Below are the code and all the weights of a small trained network. Each question names an input and a class and asks about switching units off, where a switched-off unit gives its printed mean instead of its output.

import numpy as np


def w(rows, s, z=0):
    codes = np.array(rows[::2]) - 128.0
    scale = np.full(codes.shape[1], s)
    scale[-1] = z or s
    return codes * scale


def norm(h):
    return h / np.sqrt((h * h).mean(-1, keepdims=True) + 1e-5)


def f(y):
    return np.maximum(y, 0)


def log_softmax(a):
    a = a - a.max(-1, keepdims=True)
    return a - np.log(np.exp(a).sum(-1, keepdims=True))


def net(x, mask):
    res = np.array(x, float).reshape(1, 4) / 4 @ E
    u = 0
    for l in range(3):
        y = f(norm(res) @ A[l][:, :-1].T + A[l][:, -1])
        res = res + np.where(mask[u : u + 3], y, B[l][:, -1]) @ B[l][:, :-1]
        u += 3
    return log_softmax(norm(res)[-1] @ U[:, :-1].T + U[:, -1])


A, B = {}, {}
E = w([
[72,189,123,149,99,132,46],'x0',
[194,133,57,168,147,60,97],'x1',
[75,197,112,76,241,171,188],'x2',
[40,121,254,133,84,120,93],'x3',
],0.0096)
A[0] = w([
[88,183,129,151,106,74,23,5],'L0N0',
[15,218,132,98,170,220,143,3],'L0N1',
[83,185,116,97,251,185,204,160],'L0N2',
],0.019,0.0039)
B[0] = w([
[136,140,146,131,135,111,27,208],'L0N0',
[38,143,56,52,82,247,97,242],'L0N1',
[110,183,101,79,168,112,162,252],'L0N2',
],0.015,0.017)
A[1] = w([
[37,129,253,64,129,190,117,96],'L1N0',
[210,135,116,167,115,126,138,5],'L1N1',
[238,105,55,141,127,120,113,124],'L1N2',
],0.019,0.0013)
B[1] = w([
[93,70,251,212,135,94,223,249],'L1N0',
[137,71,77,177,159,176,106,173],'L1N1',
[137,45,73,124,47,168,144,217],'L1N2',
],0.012,0.014)
A[2] = w([
[136,175,156,177,91,65,1,90],'L2N0',
[220,216,160,145,71,175,145,98],'L2N1',
[237,168,65,110,174,95,184,1],'L2N2',
],0.025,0.0016)
B[2] = w([
[137,140,173,139,142,109,4,252],'L2N0',
[118,143,118,169,89,125,144,128],'L2N1',
[197,188,153,147,145,36,155,166],'L2N2',
],0.02,0.016)
U = w([
[222,56,52,167,103,108,138,163],'0',
[207,205,59,97,174,40,201,59],'1',
[132,120,148,148,136,106,2,109],'2',
[106,85,228,160,136,113,191,35],'3',
[39,199,91,48,149,183,155,248],'4',
],0.016,0.0013)

Each question gives the input, the list of numbers given to net, and the class t.
The units are the neurons (one row each of A and B). Each row of codes is followed by its name. A weight is (code - 128) times the scale printed after its matrix; where a second scale follows, it is the last column's (A, B and U).
mask holds one flag per neuron, layer by layer. A switched-off neuron (its flag False) gives its mean, the last column of its row in B, instead of its output. The means were averaged over made-up inputs and are rounded, as every weight is.
A unit's drop is (log p(t) with every unit on - log p(t) with that unit switched off) / (log p(t) with every unit on - log p(t) with every unit switched off).
The circuit of an input: a set's keep is (log p(t) with only the set's units on - log p(t) with every unit switched off) / (log p(t) with every unit on - log p(t) with every unit switched off). Starting from all 9 units, units are removed one at a time, each time the one whose removal leaves the highest keep (on an exact tie, the one counted first), for as long as the keep stays at least 0.8.
circuit, biggest first: the units of the circuit, biggest drop first
most important unit: the unit with the biggest drop
k most important neurons: the k neurons with the biggest drops, biggest first
top k neurons in layer l: the k neurons of layer l with the biggest drops, biggest first
drop of u: that unit's drop, to one decimal
input [8,1,3,-3], class 4: most important unit => L0N1
input [0,8,-8,-1], class 0: top 2 neurons in layer 1 => L1N2; L1N1
input [6,1,-1,-8], class 0: 3 most important neurons => L0N2; L0N1; L1N2
input [-6,-5,-8,-1], class 0: circuit, biggest first => L0N1; L2N0; L1N0
input [-8,2,-8,5], class 0: circuit, biggest first => L0N1; L0N0; L2N0; L1N0
input [-8,2,8,0], class 1: circuit, biggest first => L0N2; L2N2
input [-6,-4,-3,-5], class 0: 2 most important neurons => L0N2; L0N1
input [-7,2,-3,6], class 3: 2 most important neurons => L0N0; L2N0
input [-7,-3,8,-6], class 1: 2 most important neurons => L0N2; L2N2
input [-8,1,6,2], class 1: 2 most important neurons => L0N2; L2N2
input [-4,8,-2,-2], class 0: 2 most important neurons => L0N2; L1N2
input [-4,-1,-7,3], class 0: top 2 neurons in layer 1 => L1N0; L1N1
input [3,-4,-3,4], class 3: drop of L1N0 => 1.3
input [-7,1,0,-7], class 1: circuit, biggest first => L2N2
input [-8,3,7,-1], class 1: drop of L2N2 => 0.1
input [2,7,4,-8], class 1: drop of L0N1 => 0.0
input [-1,5,-6,-2], class 0: drop of L1N2 => 0.1
input [-6,-1,-4,-4], class 0: top 2 neurons in layer 0 => L0N2; L0N1
